Below is a small trained network, with its code and all its weights. Each question gives an input and a class and asks what happens when units are switched off, that is, made to give their printed mean instead of their output.

import numpy as np


def w(rows, s, z=0):
    codes = np.array(rows[::2]) - 128.0
    scale = np.full(codes.shape[1], s)
    scale[-1] = z or s
    return codes * scale


def f(y):
    return np.maximum(y, 0)


def log_softmax(a):
    a = a - a.max(-1, keepdims=True)
    return a - np.log(np.exp(a).sum(-1, keepdims=True))


def net(x, mask):
    res = np.array(x, float).reshape(1, 7) / 4 @ E
    y = f(res @ A[0][:, :-1].T + A[0][:, -1])
    res = res + np.where(mask, y, B[0][:, -1]) @ B[0][:, :-1]
    return log_softmax(res[-1] @ U[:, :-1].T + U[:, -1])


A, B = {}, {}
E = w([
[131,125,130,130],'x0',
[127,127,127,130],'x1',
[255,97,165,209],'x2',
[126,126,133,128],'x3',
[180,100,161,15],'x4',
[124,4,46,128],'x5',
[115,121,139,129],'x6',
],0.0078)
A[0] = w([
[139,66,61,138,13],'neuron 0',
[44,146,135,102,9],'neuron 1',
[170,138,167,53,75],'neuron 2',
[144,213,146,80,90],'neuron 3',
[60,152,89,64,31],'neuron 4',
[75,138,75,212,162],'neuron 5',
[111,155,64,185,33],'neuron 6',
[82,155,64,219,72],'neuron 7',
[148,86,172,42,127],'neuron 8',
[78,150,138,112,239],'neuron 9',
[72,118,112,94,36],'neuron 10',
[152,203,159,101,233],'neuron 11',
[93,143,162,40,61],'neuron 12',
[221,120,171,192,71],'neuron 13',
[161,114,179,133,34],'neuron 14',
[59,161,223,114,146],'neuron 15',
[170,113,228,194,188],'neuron 16',
[99,152,120,97,27],'neuron 17',
[125,252,198,183,84],'neuron 18',
[69,94,41,62,9],'neuron 19',
[183,125,140,152,23],'neuron 20',
[175,90,150,166,2],'neuron 21',
[47,208,57,84,19],'neuron 22',
[121,233,119,155,82],'neuron 23',
[151,145,146,149,16],'neuron 24',
[114,195,58,77,240],'neuron 25',
[130,88,24,131,158],'neuron 26',
[60,157,107,218,53],'neuron 27',
[75,159,118,93,39],'neuron 28',
[89,171,156,250,74],'neuron 29',
[145,220,146,101,19],'neuron 30',
[146,178,40,105,232],'neuron 31',
],0.011,0.0077)
B[0] = w([
[137,99,227,178,166],'neuron 0',
[175,171,116,233,159],'neuron 1',
[209,202,147,33,172],'neuron 2',
[81,37,205,122,182],'neuron 3',
[182,170,195,165,182],'neuron 4',
[116,115,130,31,228],'neuron 5',
[119,111,208,91,147],'neuron 6',
[180,135,163,13,189],'neuron 7',
[110,143,130,39,203],'neuron 8',
[60,170,73,158,244],'neuron 9',
[165,135,208,193,154],'neuron 10',
[57,66,88,128,250],'neuron 11',
[147,154,138,122,178],'neuron 12',
[100,197,139,181,217],'neuron 13',
[133,135,208,117,139],'neuron 14',
[87,72,94,128,210],'neuron 15',
[69,181,39,177,252],'neuron 16',
[193,121,182,173,137],'neuron 17',
[134,18,181,135,228],'neuron 18',
[154,96,226,153,187],'neuron 19',
[181,195,188,199,145],'neuron 20',
[136,184,219,193,151],'neuron 21',
[174,161,172,198,194],'neuron 22',
[119,117,140,140,183],'neuron 23',
[65,26,236,223,131],'neuron 24',
[54,172,124,144,254],'neuron 25',
[99,42,127,189,233],'neuron 26',
[217,146,113,41,178],'neuron 27',
[178,181,151,203,157],'neuron 28',
[141,162,166,54,201],'neuron 29',
[129,14,255,146,158],'neuron 30',
[62,177,90,140,230],'neuron 31',
],0.0085,0.0079)
U = w([
[113,119,110,163,254],'0',
[142,10,170,191,56],'1',
[175,202,175,229,25],'2',
[189,157,168,51,53],'3',
[108,109,79,174,198],'4',
[104,115,73,168,189],'5',
[103,117,78,167,150],'6',
],0.011,0.0091)

Each question gives the input, the list of numbers given to net, and the class t.
The units are the neurons (one row each of A and B). Each row of codes is followed by its name. A weight is (code - 128) times the scale printed after its matrix; where a second scale follows, it is the last column's (A, B and U).
mask holds one flag per neuron, in row order. A switched-off neuron (its flag False) gives its mean, the last column of its row in B, instead of its output. The means were averaged over made-up inputs and are rounded, as every weight is.
A unit's drop is (log p(t) with every unit on - log p(t) with that unit switched off) / (log p(t) with every unit on - log p(t) with every unit switched off).
The circuit of an input: a set's keep is (log p(t) with only the set's units on - log p(t) with every unit switched off) / (log p(t) with every unit on - log p(t) with every unit switched off). Starting from the 12 units with the biggest drops (on a tie, the unit counted first), units are removed one at a time, each time the one whose removal leaves the highest keep (on an exact tie, the one counted first), for as long as the keep stays at least 0.8.
units of the circuit, in order: the units of the circuit, biggest drop first
most important unit: the unit with the biggest drop
top k neurons: the k neurons with the biggest drops, biggest first
drop when u is switched off: that unit's drop, to one decimal
input [7,-3,-8,-5,6,8,-1], class 1: units of the circuit, in order -> [neuron 19]
input [2,7,-5,2,0,7,0], class 1: top 3 neurons -> [neuron 19; neuron 26; neuron 16]
input [5,-3,8,3,-4,7,-3], class 2: top 3 neurons -> [neuron 13; neuron 21; neuron 11]
input [-3,-3,-3,-5,1,-7,2], class 1: units of the circuit, in order -> [neuron 18; neuron 30]
input [2,-4,3,-4,-1,-7,5], class 1: top 3 neurons -> [neuron 18; neuron 30; neuron 3]
input [-5,2,-6,5,-8,-6,-5], class 3: top 2 neurons -> [neuron 27; neuron 7]
input [-7,5,6,-1,-7,6,6], class 3: units of the circuit, in order -> [neuron 7; neuron 5; neuron 29]
input [-7,4,-1,-4,-4,8,-3], class 1: units of the circuit, in order -> [neuron 26; neuron 0]
input [0,-8,-4,7,8,-1,8], class 3: top 2 neurons -> [neuron 2; neuron 8]
input [0,-1,8,7,-5,1,3], class 2: top 2 neurons -> [neuron 13; neuron 21]
input [-7,-4,2,7,-8,8,-2], class 1: top 2 neurons -> [neuron 26; neuron 0]
input [2,-4,8,-1,7,3,-1], class 2: units of the circuit, in order -> [neuron 13; neuron 21]
input [2,1,7,5,8,6,-5], class 3: top 2 neurons -> [neuron 8; neuron 2]
input [3,0,3,-3,2,-7,3], class 1: units of the circuit, in order -> [neuron 18]
input [8,-3,-5,4,-8,-6,-8], class 3: top 3 neurons -> [neuron 27; neuron 7; neuron 29]
input [-3,-2,-3,-4,-2,-8,0], class 1: top 2 neurons -> [neuron 18; neuron 30]
input [2,4,7,1,6,5,3], class 2: drop when neuron 30 is switched off -> 0.0
input [-3,4,-6,4,-6,4,3], class 2: drop when neuron 5 is switched off -> -0.3
input [1,-6,7,-5,8,2,3], class 3: drop when neuron 8 is switched off -> 0.7
input [-6,6,-8,0,-8,-1,8], class 2: most important unit -> neuron 22
